Below are the code and all the weights of a small trained network. Each question names an input and a class and asks about switching units off, where a switched-off unit gives its printed mean instead of its output.

import numpy as np


def w(rows, s, z=0):
    codes = np.array(rows[::2]) - 128.0
    scale = np.full(codes.shape[1], s)
    scale[-1] = z or s
    return codes * scale


def f(y):
    return np.maximum(y, 0)


def log_softmax(a):
    a = a - a.max(-1, keepdims=True)
    return a - np.log(np.exp(a).sum(-1, keepdims=True))


def net(x, mask):
    res = np.array(x, float).reshape(1, 8) / 4 @ E
    y = f(res @ A[0][:, :-1].T + A[0][:, -1])
    res = res + np.where(mask, y, B[0][:, -1]) @ B[0][:, :-1]
    return log_softmax(res[-1] @ U[:, :-1].T + U[:, -1])


A, B = {}, {}
E = w([
[154,149,151,167],'x0',
[137,149,112,115],'x1',
[38,170,153,74],'x2',
[137,123,102,102],'x3',
[53,117,66,101],'x4',
[66,76,159,188],'x5',
[119,206,115,254],'x6',
[96,77,69,116],'x7',
],0.0097)
A[0] = w([
[158,123,124,152,174],'N1',
[132,196,97,185,124],'N2',
[134,227,191,117,149],'N3',
[92,89,140,120,149],'N4',
[229,128,186,90,196],'N5',
[54,110,46,125,165],'N6',
[147,176,110,145,221],'N7',
[235,113,101,124,183],'N8',
[145,34,134,187,206],'N9',
[187,129,220,167,158],'N10',
[106,96,156,97,103],'N11',
[106,184,169,159,191],'N12',
[111,189,90,110,182],'N13',
[149,149,78,131,170],'N14',
[155,72,188,164,252],'N15',
[226,120,77,100,190],'N16',
[167,74,105,115,63],'N17',
[99,157,178,164,162],'N18',
[252,142,94,159,175],'N19',
],0.012,0.0029)
B[0] = w([
[124,116,88,142,173],'N1',
[127,154,99,127,211],'N2',
[151,135,147,117,211],'N3',
[119,145,163,121,178],'N4',
[65,171,190,98,242],'N5',
[43,142,116,135,228],'N6',
[147,77,128,151,188],'N7',
[38,187,87,111,235],'N8',
[150,87,151,173,222],'N9',
[111,101,123,155,225],'N10',
[153,137,134,89,176],'N11',
[157,105,133,114,197],'N12',
[180,130,107,168,188],'N13',
[107,146,121,174,173],'N14',
[120,70,165,161,216],'N15',
[67,254,145,37,236],'N16',
[120,152,148,136,180],'N17',
[110,137,120,135,187],'N18',
[120,151,81,135,254],'N19',
],0.01,0.0094)
U = w([
[54,153,128,62,106],'0',
[203,53,128,94,4],'1',
[92,73,93,139,197],'2',
[135,108,254,76,143],'3',
[211,179,78,43,141],'4',
],0.013,0.0031)

Each question gives the input, the list of numbers given to net, and the class t.
The units are the neurons (one row each of A and B). Each row of codes is followed by its name. A weight is (code - 128) times the scale printed after its matrix; where a second scale follows, it is the last column's (A, B and U).
mask holds one flag per neuron, in row order. A switched-off neuron (its flag False) gives its mean, the last column of its row in B, instead of its output. The means were averaged over made-up inputs and are rounded, as every weight is.
A unit's drop is (log p(t) with every unit on - log p(t) with that unit switched off) / (log p(t) with every unit on - log p(t) with every unit switched off).
The circuit of an input: a set's keep is (log p(t) with only the set's units on - log p(t) with every unit switched off) / (log p(t) with every unit on - log p(t) with every unit switched off). Starting from the 12 units with the biggest drops (on a tie, the unit counted first), units are removed one at a time, each time the one whose removal leaves the highest keep (on an exact tie, the one counted first), for as long as the keep stays at least 0.8.
circuit, biggest first: the units of the circuit, biggest drop first
unit that matters most: the unit with the biggest drop
k most important neurons: the k neurons with the biggest drops, biggest first
drop of u: that unit's drop, to one decimal
input [-6,2,3,3,2,6,5,3], class 2: circuit, biggest first -> (N16)
input [-1,1,-3,-8,2,6,-3,4], class 3: 2 most important neurons -> (N19 N8)
input [0,8,-3,7,-4,4,-7,-7], class 0: 2 most important neurons -> (N8 N16)
input [-6,2,-4,-5,2,4,-8,6], class 3: circuit, biggest first -> (N8 N19 N4)
input [-3,0,7,5,0,-3,8,2], class 2: circuit, biggest first -> (N16 N5)
input [6,4,3,6,6,5,8,6], class 2: 3 most important neurons -> (N16 N5 N8)
input [-5,-2,0,3,7,-5,6,-3], class 4: circuit, biggest first -> (N13 N5)
input [7,4,5,6,5,5,7,4], class 2: 4 most important neurons -> (N16 N5 N8 N13)
input [4,5,-7,-6,-6,-2,6,-8], class 0: 3 most important neurons -> (N5 N8 N16)
input [7,-2,-6,-1,-8,2,1,1], class 0: 4 most important neurons -> (N5 N8 N16 N19)
input [3,8,1,2,6,-7,0,-4], class 4: circuit, biggest first -> (N13 N6)
input [5,-8,0,-4,0,-4,6,-1], class 2: 2 most important neurons -> (N16 N10)
input [7,-2,2,4,7,1,-3,-8], class 3: circuit, biggest first -> (N8 N19)
input [5,8,-6,-4,-1,-5,1,3], class 0: circuit, biggest first -> (N8)
input [8,-1,2,1,-1,-1,8,2], class 2: 2 most important neurons -> (N16 N7)
input [8,1,7,-8,-3,-4,8,5], class 4: drop of N15 -> 0.1
input [7,-5,-8,-4,-4,-6,4,5], class 0: drop of N16 -> 0.6
input [-2,1,2,4,-6,2,-7,0], class 3: drop of N6 -> 0.2
input [-3,-1,1,-3,3,8,4,5], class 2: drop of N5 -> 0.2
input [5,-6,-8,-6,-6,-6,8,-7], class 0: unit that matters most -> N5
